Known rows, with every way that one mark hangs from another
Z_98(Z_928(Z_591)): [  5 -11   5   6  -1   1   3 -12   2 -18  -4  -1 -15 -20  -6  -2   2   4
   3 -23   2  -2  -9   2  -2   5  -2   2 -10  -5   2 -14  -7   1   0  -2]
Z_44(Z_431(Z_631) Z_472): [-17  10  16  -3  20  -3  12 -13  -3   1   1  24   8  22 -21 -15  -1  -2
  15  17  -7 -12  -8 -13  -5   2   9  12 -15  -7  -3  26  -5   4  -9   2]
Z_98(Z_631 Z_928(Z_31)): [ 12 -10  -2  14  -4  -3   3  -7  16  -6  -5  -5  -1   0 -18  -6   8   2
  -2 -11  -8   5  -5   3   7   4  -6   5  -1  -9  -5  -1 -17 -17  -9 -19]
Z_591(Z_98(Z_431) Z_928(Z_31(Z_722))): [  8  -4  15  21  18   6   2   3  17 -20   6  -4   8   7   1   1   3  18
   6   6  -3   5  -4  -2  11  29  -9  10  -4   0  -5  11   2 -26  -3 -31]
Z_431(Z_44 Z_472 Z_631): [ -9  14  -3 -15   0  15  11  18   7 -10 -22  16  22  38  -1 -18  -8 -26
  17  21   9  -4  -4 -12 -16   1  10  16  -6 -10   2  20  -2  -3  -1  11]
Z_631(Z_431(Z_44)): [  1   2  13  -2   6   7   5  -1   3  -8  -3   9   9  10   7 -12   3  -2
  13  -4   0  -9  -4  -9  -8  -6   0  12  -8   1  -2  11 -18   5   8  -2]
Z_44(Z_631): [ -1   8   0  -3   6   5   1  -5   7  -4   1   7   5   5  -4   1  -7  -6
  11   6  -5   4  -1   2  -5  -2   5   6   5 -10  -4   9  -7  -2   0   7]
Z_431(Z_44 Z_472 Z_631(Z_98)): [ -5  14   5 -13  10  17  12  26  -1   3 -21  24  18  45 -10 -22  -8 -21
  21  26  -2  -5  -2 -17 -12  -7  20  12  -7 -11  16  17  -4   1  -2  15]
Z_44(Z_431 Z_472 Z_631(Z_722)): [-13  13  11   1  14  14  17 -21   0 -13  11  28  14  11 -35 -18  -8   3
  26  16  -8 -10 -25 -11  -3  -2   9   1 -10 -16  -7  16   2  11  10  -3]
Z_431(Z_472 Z_631(Z_98(Z_928))): [  0   2  12  -8   8   9  11  21  -6  10 -20   0   1  24 -17  -9  -7 -21
  16   8  -6  -4   2  -9 -11  -6  15   3 -13 -14  12   6  -5   2 -12  11]
Z_98(Z_431(Z_631(Z_722)) Z_928(Z_31)): [  4   3   2  11   0  -3  14 -10   6 -10  -1  -4  -1  14 -22  -4  -2  -8
  13  -4  -8   1   1  -2 -18  10 -12   0   0 -13  -2   0  -2 -24 -14 -19]
Z_631(Z_98): [  6   1   8   2  10   1   1   6  -7  13  -2   7  -4   7 -10  -5   0   3
   3   5 -10  -1   3  -6   6  -9  10  -5  -1  -1  12  -2   0   4  -1   5]
Z_591(Z_98(Z_431 Z_631) Z_928): [ 16   0 -12  14  21   6  15   7  21  -4   5  -9   9  30   1  -4  -6   7
   3  15  -5  18   6  11   1  19   2  17   4   5 -15  11  -8 -39   4 -20]
Z_431(Z_44(Z_472) Z_631): [-10  11   4  -9  13   5   5   3   1  -8 -12  23  15  32 -11 -21  -4 -13
  16  17  -1  -8  -3  -8 -12   1  11  15 -14  -8   4  19  -8   2  -5   7]
Z_431(Z_472 Z_631): [ -8   9  -2 -12  -3   5   7   9   2   1 -12   7  11  24  -4  -7  -5 -21
  11  15   4  -4   2  -5 -13   2   6  10  -3  -6   1  18   0  -3 -10   8]
Z_31(Z_591 Z_722): [ 12  -5  19   9  -1  -4  -8  14   8 -11  -5  -4   6   2  -6  -4   5   2
  -2   8  10  -4 -20  -7  16  22   7  -9 -13   0   9   8   7   7  -4 -19]
Z_31(Z_591(Z_98(Z_431) Z_928) Z_722): [ 16  -5  17  20  20   6   6  22  17 -21  -2 -14   7  19   3  -1  -2  11
   4  14   7   9 -12  -1  14  40   8   2 -15   1  -2  15   8 -17   3 -28]
Z_591(Z_98(Z_631) Z_928(Z_663)): [ 20 -11 -14  16  17  23   4   5  13  -5   7 -10  -3  23  -4 -16  -8   1
  -2   7  -2  -1  -2   4   4  12  11   6 -13   0 -22   7  10 -14   6   1]
Z_431(Z_44(Z_472) Z_631(Z_722)): [ -2  14  -4  -5   0  12   9   4  -1 -11  -7  20  19  35 -24 -23  -6 -16
  24  18   4 -14 -11  -9 -17   1   9   7 -14 -13   3  12   5   3   1   4]
Z_591(Z_98(Z_928(Z_663))): [  8 -13  -5   2   6  14   2  -1  -2 -12  -5 -25 -19   0   7  -2  -6   0
   0 -14   2  -4   9   5   7   2   9  -1 -20  -3  -8  -5   8   1   3   7]
Z_928(Z_591 Z_663): [  4 -11   5   6  13  11   0 -24  -1 -20   7  13 -12  -9  -2 -22  -2   3
  -3 -13   0 -14 -13  -5   5   5   6  -1 -12   3  -5  -5  11   4   8   9]
Z_431(Z_44(Z_472 Z_631(Z_98 Z_722))): [ -1  15   9  -3  14  25  13   5  -1 -11  -2  31  17  28 -35 -27 -12  -6
  31  21 -13  -7 -18 -15  -5 -11  19   0  -9 -20  12   8   0  10  16   7]
Z_722(Z_31(Z_591(Z_98 Z_928(Z_663)))): [ 16 -18   3  23  12  26   7  19  14  -8  -7 -17  -6  28  15 -33 -10  -8
  -4   5  11  -3 -16  -6   6  29  24 -10 -38 -11 -11  16  19   8  15  -2]
Z_631(Z_98 Z_722(Z_31(Z_591))): [ 20  -5  10  18  -9   7   9  21   1  12  -6  -2   2  28 -17 -30  -2  -7
   5  10   3  -1 -20 -13   1  10  18 -27 -22 -12  16   4  17  10  10 -11]
Z_631(Z_98(Z_431 Z_928(Z_663))): [  3  -8  21   5  37   7  15  -1 -10   1   3   2 -18   7 -11 -15  -7   1
  -2  -1 -16  -1   0  -9   6  -1  14  -7 -15   0   8  -8  -1  -5   3   1]
Z_722(Z_31(Z_591)): [  7  -9   8  11  -5  -1   4  13  10   3 -12  -6   4  20   7 -23  -1 -10
  -5   5  11   4 -17  -6   4  17  14 -12 -21  -8   6  14   2   6   7 -12]
Z_31(Z_591(Z_928) Z_722): [ 14  -9  24  21   9  11  -4  27  13 -14  -4  -2   9   5  -8  -6  -1   3
   1   6  11  -3 -29 -12  11  31   9  -7 -20  -9   0   5   8  10   3 -17]
Z_722(Z_31): [  1  -5   0   5  -4   0  -1   3   3  15  -1  -3   4  15   5 -16  -2  -7
  -4   4   9   3  -5  -1  -4   5   2  -6 -10  -3   4   7  -1   2   4  -4]
Z_98(Z_431(Z_44 Z_472) Z_631): [ -4   8  -5  -9  14  10  24   7  15 -16 -10  21  27  41  -3 -26  -6 -11
   6  30   1  13 -11  -3  -2   7   6  20   7   7  -2  17 -15 -28  12 -17]
Z_98(Z_928(Z_31(Z_591 Z_722) Z_663)): [ 11 -23  31  20  11   8  -6   1   7 -28  -6  -5  -8  -8 -13 -16   6   1
  -5 -13   3 -16 -28 -16  25  22   8 -12 -31 -13   1   0  11  11  -7 -21]
Z_31(Z_591(Z_98) Z_722): [ 15  -5   7   9  -4   0  -8  16  11 -14  -8 -18   1   9   5   6   4   6
   3   8  12   0  -6   1  20  23   9  -4 -14   1   5  14  10  -3  -4 -19]
Z_631(Z_98 Z_722): [ 14   3   2   7  -3   7   5   9  -9  10   5   4   0   9 -23  -8  -2   2
  10   4  -8  -5  -4  -6  -3  -7   5 -15  -3  -5  13 -10  14   6   5   0]
Z_631(Z_98(Z_928(Z_591)) Z_722): [ 18  -8   7  13  -4  10   7  -5  -6 -10   1   0 -13 -11 -29 -11  -1   7
  13 -18  -5  -7 -14  -4  -4  -2   2 -13 -11 -10  13 -23   6   7   6   0]

Rows
[ 18 -15 -14   6   8   8   4  -1   9  -4  -2 -24 -11  14  -3  -7  -3  -2
  -4  -6   1   2   7  10   9   3  10   4 -15   0 -13   1   1 -14  -2  -1] : Z_591(Z_98(Z_631 Z_928(Z_663)))
[ 27 -13 -21  12  -8  14   7  -1   6  -8   6 -26  -8  16 -16 -10  -6  -3
   3  -6   4  -2   2  11   3   4   5  -5 -15  -3 -13  -6  13 -12   4  -7] : Z_591(Z_98(Z_631(Z_722) Z_928(Z_663)))
[  8   0  11   1  10  -1   2  15  -5  18 -11  -4  -9  17 -18  -1  -4 -12
  11  -1 -11  -1  10  -6 -10  -7  11  -2 -10 -13  12   1  -9  -1 -18   9] : Z_431(Z_631(Z_98(Z_928)))
[  8   2 -12   5  17  15  24  13  19 -11  -4  -4  15  33   1 -13  -7   0
   7  24   0  15  -2   8   0  20   6  20   1   3 -14  18  -7 -36  10 -18] : Z_591(Z_98(Z_431(Z_472) Z_631) Z_928)
[ 20  -9  12  20   3  13  -4  29  17 -16  -7 -18   4  12   3   0  -1   7
   6   6  12  -1 -14  -3  15  32  12  -2 -23  -7  -2  12  12   0   2 -18] : Z_31(Z_591(Z_98 Z_928) Z_722)
[-10  14   0 -18   5  26  12   7  12 -22 -16  22  23  28  -2 -17 -12 -17
  21  20   3   3 -12  -8  -8  -3  13  14   0 -15   0  18 -10   1  11  11] : Z_431(Z_44(Z_631) Z_472)
[ 10  -9   9  22   4  13  -9  10  15 -13   2  -8   5   0  -4   3   5  15
   7  -1   2  -5  -8  -4  15  23  -5   6 -11  -6  -6   8   7  -7  -3 -19] : Z_591(Z_98 Z_928(Z_31(Z_722)))
[ 11 -19  17  24  18  24   6  17   9  -3  -4  -1  -1  22   5 -41 -10 -13
  -8   4  10  -9 -29 -16   2  26  23 -16 -39 -13  -7   9  15  16  16  -2] : Z_722(Z_31(Z_591(Z_928(Z_663))))
[ 11  -7  -5  11 -10  -1   3  14  14  -1 -15 -20  -3  25  18 -17   0  -6
  -1   5  14   8  -2   4   7  20  14  -9 -20  -5   3  20   8  -3   5 -12] : Z_722(Z_31(Z_591(Z_98)))
[ -8  20  -4 -12   7  24  27   2  10 -30  -5  23  30  34 -12 -20 -17 -17
  26  28   2   8 -17  -9 -17   7   6   9   5 -12   0  12  -1 -17  19  -4] : Z_98(Z_431(Z_44(Z_631(Z_722)) Z_472))
[  9  -9  -2  13  17  26   2   8   2 -11   3 -12  -8  10   7 -11 -10   1
   1  -2   0  -7   2  -1   3  11  12   2 -19  -5 -17   3  15   1  11  11] : Z_591(Z_98 Z_928(Z_663))
[  9  -4  15   3  16   7   6 -10   5  -8  -3  12 -14  -8 -22  -7  -7   1
  17 -15 -13   1  -8  -4   1  -5  12   1  -5 -16  10  -5 -13  -1  -1   8] : Z_44(Z_631(Z_98(Z_928(Z_591))))
[ -4   8   2  -3  26   0  18  -7  12 -15   0  27  24  36 -13 -27  -3   1
   6  27  -6   9 -12  -3   3   8   7  19  -3   7   0  17 -19 -25   9 -21] : Z_98(Z_431(Z_44(Z_472)) Z_631)
[ -9   6   7 -11  11   0  21   5   4  -7 -13   0   5  23  -6  -4  -8 -20
  12  11   0   7   4   0 -16   9   3  15  -6  -7   1  10 -11 -19 -10  -5] : Z_98(Z_431(Z_472 Z_631) Z_928)
[  5  -8  20  24   9  13  -9   6  11 -10   5   8   9  -4 -14  -4   6  11
   3  -2   1  -8 -22 -13  10  20  -9   1 -10 -10  -2   1   4   1  -4 -19] : Z_591(Z_928(Z_31(Z_722)))
[ 13 -14   9  19   6  11 -12 -27   7 -33   5   5 -10  -9  -5 -16   8  18
   2 -13   2 -17 -13  -6  25  20  -3   4 -14   5  -4   5  17  -6  -4 -11] : Z_928(Z_31(Z_722) Z_591(Z_98) Z_663)
[-20  11  18  -3  27   9  13 -22   2 -11   5  30  10   9 -22 -13  -6   5
  19  15 -13  -6 -17 -11   2  -2  14  10  -9 -13  -6  24 -12   8   2   1] : Z_44(Z_431 Z_472 Z_631)
[  8  -5  -4  18   4  16   2   7  14 -16  -3  -8  -2   1   5  -2   1  11
   6  -8  -5   0   2   1   4  14  -2   8  -8 -11 -12   5   3  -9   0  -7] : Z_591(Z_98 Z_928(Z_31))
[ -9  14   1  -3  -7  12  22   0  -2  -3  -3  15  19  29 -25 -17  -7 -16
  21  22   5 -13 -14 -13 -17   3   5   3  -7 -12  -6  17  10   4   0   1] : Z_44(Z_431(Z_472 Z_631(Z_722)))
[  3 -12  13  21  21  25   2  -5   4 -17   5  10  -4  -2  -5 -20  -2   4
  -2  -9 -10 -14 -17 -15   5  12   4  -2 -18 -13 -14  -2  10   6   4   2] : Z_591(Z_928(Z_31 Z_663))
[ -6   7  -5 -10   8   1  21   8   7 -11 -17 -17  -1  27   6   2  -8 -16
  15   9   2  11  18   9 -12  12   5  19  -6  -4  -3  16  -6 -28  -9  -4] : Z_591(Z_98(Z_431(Z_472 Z_631) Z_928))
[ 16   6  14   7   2  17   9   7  -4   3   0  12  10  17 -15 -19   2   0
  23   0  -7 -13  -9 -15 -11 -13   3  -4  -9  -3  12   3  -4   8  12  -2] : Z_631(Z_98 Z_431(Z_44) Z_722)
[ 14 -13  11   7  16  14   7  -6   8  -8  -1   0   2  17  -8 -26   1  -9
   6  -9   0  -9 -10  -8  -2  -4   7  12 -21   1 -10   7 -22  -1   6  -6] : Z_98(Z_631(Z_431(Z_44)) Z_928(Z_663))
[ 21 -16  16  21  15  22  -3  21  12 -22  -1 -14  -2  14   2 -13  -5   4
   0   6  11 -11 -20  -7  19  33  17  -7 -32  -6  -8  11  24   6   6  -9] : Z_31(Z_591(Z_98 Z_928(Z_663)) Z_722)
[  9 -12   0  19  16  27   2   0   9 -21   2  -5  -9   3   5 -15  -2   9
   2  -9  -6 -11  -3  -7   8  14   4   3 -18 -10 -16   4  14  -3   5   1] : Z_591(Z_98 Z_928(Z_31 Z_663))
[ 19 -10  15  21  -5  10  10  11   2 -14 -12  -6  -8  -1 -27 -14   4   2
   9 -13 -11  -6 -18 -12   9   7   7 -22 -19 -25  13 -11   9   5  -1 -18] : Z_631(Z_98(Z_928(Z_31(Z_591))) Z_722)
[ 23   0  -4  13 -10   1   6 -12   9   9  10  -3  10  11 -19  -9   7  -1
  13  -1  -2  -7  -8   2 -10  -2  -9   1   1   5  -7   8  -8  -9   2 -20] : Z_98(Z_631(Z_431 Z_722))
[  5  16  -7  -2   3   3  15   5   6 -10  -1  12  19  41 -11 -16 -11 -16
  18  21   3   3   0  -5 -24   8   0   6   2  -3   0   8   3 -21   1  -6] : Z_98(Z_431(Z_44 Z_631(Z_722)))
[  8 -15  21  19  11   7 -14 -30   5 -30  11  20  -6 -14 -13 -22   9  15
  -2 -13  -1 -22 -26 -17  20  16  -5  -2 -13   2  -2  -2  13   4  -6 -12] : Z_928(Z_31(Z_722) Z_591 Z_663)
[  0  12 -10  -5 -18  20  14  21   8   2 -17  12  30  56 -10 -37 -11 -33
  18  26  21  -6 -15 -14 -27   7  10   0 -15 -15   6  18   8   1  10   2] : Z_431(Z_44 Z_472 Z_631(Z_722(Z_31)))
[ 10  -7  28   7  13   3   6   1  -7  12  -3  -8 -13  -8 -10  -2   5   3
  13 -19 -14  -8   3  -6  -2 -13   4   0 -14  -4  11   1 -21   9  -3  -2] : Z_631(Z_98(Z_928) Z_431)
[ 14 -13  13  17   6  11 -10   1  12 -29  -5  -9  -5   8   2 -14   7   9
  -2   0   3 -13 -14 -11  31  26  10  -6 -23  -1  -4  16  21  -1  -5 -20] : Z_928(Z_31(Z_591(Z_98) Z_722) Z_663)
[  3  -9   0   2  21   8  13  -8  -1 -16   2 -21 -19   7   9  -4  -9   3
  -2  -7  -3   5  11   7   5  10   6   5 -14   4  -7  -1   4 -19   4  -4] : Z_591(Z_98(Z_431 Z_928(Z_663)))
[  5 -13  14  14  11  10   2  -7   6 -26  -4   6  -8   2  -2 -25   4  -1
  -6  -6  -7 -12 -19 -14  15  16  11  -9 -17  -9  -7   6  15   6   0  -8] : Z_928(Z_31(Z_591) Z_663)
[  8  -7  23  18   0  -2  -8   5  13 -19  -6   3   5  -2  -9  -8  11   7
   1   1   3  -6 -23 -13  23  23   0  -7 -11  -6   7  12   6   3  -9 -28] : Z_928(Z_31(Z_591 Z_722))
[ 15 -16  28  22  20  22  -4  18   7 -17   3   1   2   7 -10 -21  -4  -1
  -3   6   9 -14 -35 -18  14  30  17 -12 -32  -8  -7   5  19  15   7 -11] : Z_31(Z_591(Z_928(Z_663)) Z_722)
[  5  17   1  -8  -4  24  16  23  -3  -1 -15  20  21  48 -23 -26 -10 -24
  27  26   2  -9  -8 -19 -18  -7  15   1  -7 -15  14  10   9   2   5  13] : Z_431(Z_44 Z_472 Z_631(Z_98 Z_722))
[ 11   1   6  11 -12  13   8   2   6   5   0   2  18  27  -1 -32   1 -10
  15   0  12 -10 -16 -11 -18   1  -3  -3 -18  -5   3  11  -5  10  16 -10] : Z_631(Z_431(Z_44) Z_722(Z_31))
[ 22   2 -24  15  -9  -4  15  -2  18  10   8 -16  15  46  -7 -21  -5  -2
   3  20   8  19   2  14  -6  17  -2   0   4   8  -6  14   5 -37   9 -30] : Z_591(Z_98(Z_431 Z_631(Z_722(Z_31))))
